Below are the code and all the weights of a small trained network. Each question names an input and a target symbol and asks about switching units off, where a switched-off unit gives its printed mean instead of its output.

import numpy as np


def w(rows, s, z=0):
    codes = np.array(rows[::2]) - 128.0
    scale = np.full(codes.shape[1], s)
    scale[-1] = z or s
    return codes * scale


def f(y):
    return y / 2 * (1 + np.tanh(0.7978845608 * (y + 0.044715 * y**3)))


def softmax(a):
    e = np.exp(a - a.max(-1, keepdims=True))
    return e / e.sum(-1, keepdims=True)


def log_softmax(a):
    a = a - a.max(-1, keepdims=True)
    return a - np.log(np.exp(a).sum(-1, keepdims=True))


def net(x, mask):
    ids = ['βγδεηθλμξπσφψω'.index(c) for c in x.split()]
    T = len(ids)
    res = E[ids] + P[:T]
    r = res
    for j in range(3):
        rows = slice(4 * j, 4 * j + 4)
        q, k, v = (r @ M[0][rows].T for M in (Q, K, V))
        z = softmax(np.where(np.tri(T) > 0, q @ k.T / 4**0.5, -1e9)) @ v
        o = O[0][rows]
        res = res + np.where(mask[j], z, o[:, -1]) @ o[:, :-1]
    y = f(res @ A[0][:, :-1].T + A[0][:, -1])
    res = res + np.where(mask[3:15], y, B[0][:, -1]) @ B[0][:, :-1]
    return log_softmax(res[-1] @ U[:, :-1].T + U[:, -1])


Q, K, V, O, A, B = {}, {}, {}, {}, {}, {}
E = w([
[156,115,40],'β',
[89,138,177],'γ',
[72,147,154],'δ',
[123,120,81],'ε',
[69,145,201],'η',
[94,137,170],'θ',
[93,137,112],'λ',
[104,121,132],'μ',
[113,129,61],'ξ',
[164,109,39],'π',
[127,126,113],'σ',
[136,116,2],'φ',
[144,120,109],'ψ',
[104,128,186],'ω',
],0.021)
P = w([
[215,108,131],'0',
[58,250,113],'1',
[30,87,77],'2',
[61,231,108],'3',
[34,63,90],'4',
[74,213,77],'5',
[31,52,93],'6',
[86,197,106],'7',
[27,42,84],'8',
[92,184,118],'9',
[27,36,97],'10',
[91,174,137],'11',
[23,34,90],'12',
[111,155,195],'13',
],0.013)
Q[0] = w([
[132,108,175],'head 1',
[60,84,123],'head 1',
[196,173,195],'head 1',
[158,79,150],'head 1',
[80,97,82],'head 2',
[128,20,99],'head 2',
[204,84,124],'head 2',
[222,234,110],'head 2',
[193,55,163],'head 3',
[108,164,113],'head 3',
[141,126,127],'head 3',
[248,65,129],'head 3',
],0.012)
K[0] = w([
[84,92,224],'head 1',
[201,141,141],'head 1',
[158,251,102],'head 1',
[123,81,45],'head 1',
[160,77,181],'head 2',
[196,121,119],'head 2',
[88,124,143],'head 2',
[50,147,84],'head 2',
[204,133,208],'head 3',
[41,57,52],'head 3',
[98,177,149],'head 3',
[185,146,104],'head 3',
],0.013)
V[0] = w([
[149,124,94],'head 1',
[178,166,147],'head 1',
[125,142,204],'head 1',
[96,103,63],'head 1',
[75,210,107],'head 2',
[67,80,125],'head 2',
[164,10,192],'head 2',
[54,93,247],'head 2',
[58,99,103],'head 3',
[128,176,93],'head 3',
[83,176,81],'head 3',
[106,143,99],'head 3',
],0.014)
O[0] = w([
[98,104,163,126],'head 1',
[156,58,88,80],'head 1',
[136,137,83,100],'head 1',
[127,135,172,178],'head 1',
[42,254,118,148],'head 2',
[86,139,112,137],'head 2',
[144,45,138,99],'head 2',
[4,70,153,113],'head 2',
[172,82,180,249],'head 3',
[27,91,187,147],'head 3',
[142,186,203,216],'head 3',
[156,166,147,179],'head 3',
],0.0086,0.014)
A[0] = w([
[42,135,139,168],'neuron 1',
[161,43,136,138],'neuron 2',
[102,121,254,194],'neuron 3',
[125,169,136,89],'neuron 4',
[191,128,93,34],'neuron 5',
[57,68,83,85],'neuron 6',
[89,56,129,204],'neuron 7',
[103,202,123,96],'neuron 8',
[121,115,87,255],'neuron 9',
[140,128,165,82],'neuron 10',
[178,132,127,81],'neuron 11',
[174,137,154,255],'neuron 12',
],0.015,0.0089)
B[0] = w([
[195,145,121,200],'neuron 1',
[74,97,159,167],'neuron 2',
[129,128,59,253],'neuron 3',
[117,59,126,164],'neuron 4',
[97,147,198,138],'neuron 5',
[254,115,148,148],'neuron 6',
[113,211,196,169],'neuron 7',
[133,84,160,201],'neuron 8',
[78,189,108,133],'neuron 9',
[151,105,201,141],'neuron 10',
[166,92,135,138],'neuron 11',
[82,130,56,175],'neuron 12',
],0.0089,0.032)
U = w([
[191,105,126,86],'β',
[152,144,169,84],'γ',
[113,245,112,201],'δ',
[181,146,53,175],'ε',
[232,156,109,29],'η',
[186,89,135,105],'θ',
[162,83,65,181],'λ',
[193,175,175,3],'μ',
[45,119,142,90],'ξ',
[119,165,63,244],'π',
[134,133,161,106],'σ',
[123,89,110,142],'φ',
[136,76,122,132],'ψ',
[140,113,188,56],'ω',
],0.012,0.0063)

Each question gives the input, a string of symbols that net reads in full, and the target symbol t.
The units are the heads (4 rows each of Q, K, V and O) and the neurons (one row each of A and B). Each row of codes is followed by its name. A weight is (code - 128) times the scale printed after its matrix; where a second scale follows, it is the last column's (O, A, B and U).
mask holds one flag per unit, heads first, then neurons. A switched-off unit (its flag False) gives its mean, the last column of its rows in O or B, instead of its output. The means were averaged over made-up inputs and are rounded, as every weight is.
A unit's drop is (log p(t) with every unit on - log p(t) with that unit switched off) / (log p(t) with every unit on - log p(t) with every unit switched off).
The circuit of an input: a set's keep is (log p(t) with only the set's units on - log p(t) with every unit switched off) / (log p(t) with every unit on - log p(t) with every unit switched off). Starting from the 12 units with the biggest drops (on a tie, the unit counted first), units are removed one at a time, each time the one whose removal leaves the highest keep (on an exact tie, the one counted first), for as long as the keep stays at least 0.8.
circuit, biggest first: the units of the circuit, biggest drop first
unit that matters most: the unit with the biggest drop
heads that matter: for each layer, one digit per head in row order, 1 if its drop is at least 0.15 and else 0, layers parted by /
drop when u is switched off: that unit's drop, to one decimal
input η ε γ μ δ η π ω ε β μ, target μ: circuit, biggest first => (head 2; neuron 7; neuron 6; neuron 1)
input δ φ ε ε μ ξ ω δ ε, target δ: circuit, biggest first => (neuron 7; neuron 8; neuron 4; head 2)
input η ξ η, target μ: circuit, biggest first => (head 2; neuron 6; neuron 7; neuron 1)
input ε φ ω, target λ: circuit, biggest first => (head 2; neuron 7; neuron 12)
input φ ω δ, target η: circuit, biggest first => (head 2)
input η ξ μ μ δ, target μ: circuit, biggest first => (head 2; neuron 6; neuron 7; neuron 1)
input ω θ μ η ξ μ δ μ π ε σ θ π, target ω: circuit, biggest first => (head 2; neuron 7)
input ω ε ψ η σ, target ω: circuit, biggest first => (head 2; neuron 7)
input ξ φ γ ξ ε, target ε: circuit, biggest first => (head 2; neuron 12)
input ε ε θ ω θ σ ψ η π ψ μ, target λ: circuit, biggest first => (head 2; neuron 12)
input δ φ λ ε η μ θ ω μ, target δ: circuit, biggest first => (neuron 8; neuron 4)
input δ π ε, target δ: circuit, biggest first => (neuron 8; neuron 7; neuron 4; head 2)
input π σ ξ, target θ: circuit, biggest first => (head 2; head 1; neuron 2)
input λ η η μ β ψ μ, target π: unit that matters most => neuron 8
input μ δ σ φ φ η π, target ξ: heads that matter => 010
input μ ε ω μ β, target ξ: heads that matter => 010
input λ π ξ ξ δ, target π: heads that matter => 000
input π π η δ ξ ξ μ, target θ: heads that matter => 010
input δ ψ σ, target δ: drop when neuron 7 is switched off => 0.3
input λ θ μ ε λ μ μ η θ γ β π, target δ: drop when neuron 6 is switched off => 0.3
input λ π ω, target π: unit that matters most => neuron 8
input μ ω σ π φ ω ω, target ξ: drop when neuron 2 is switched off => 0.5
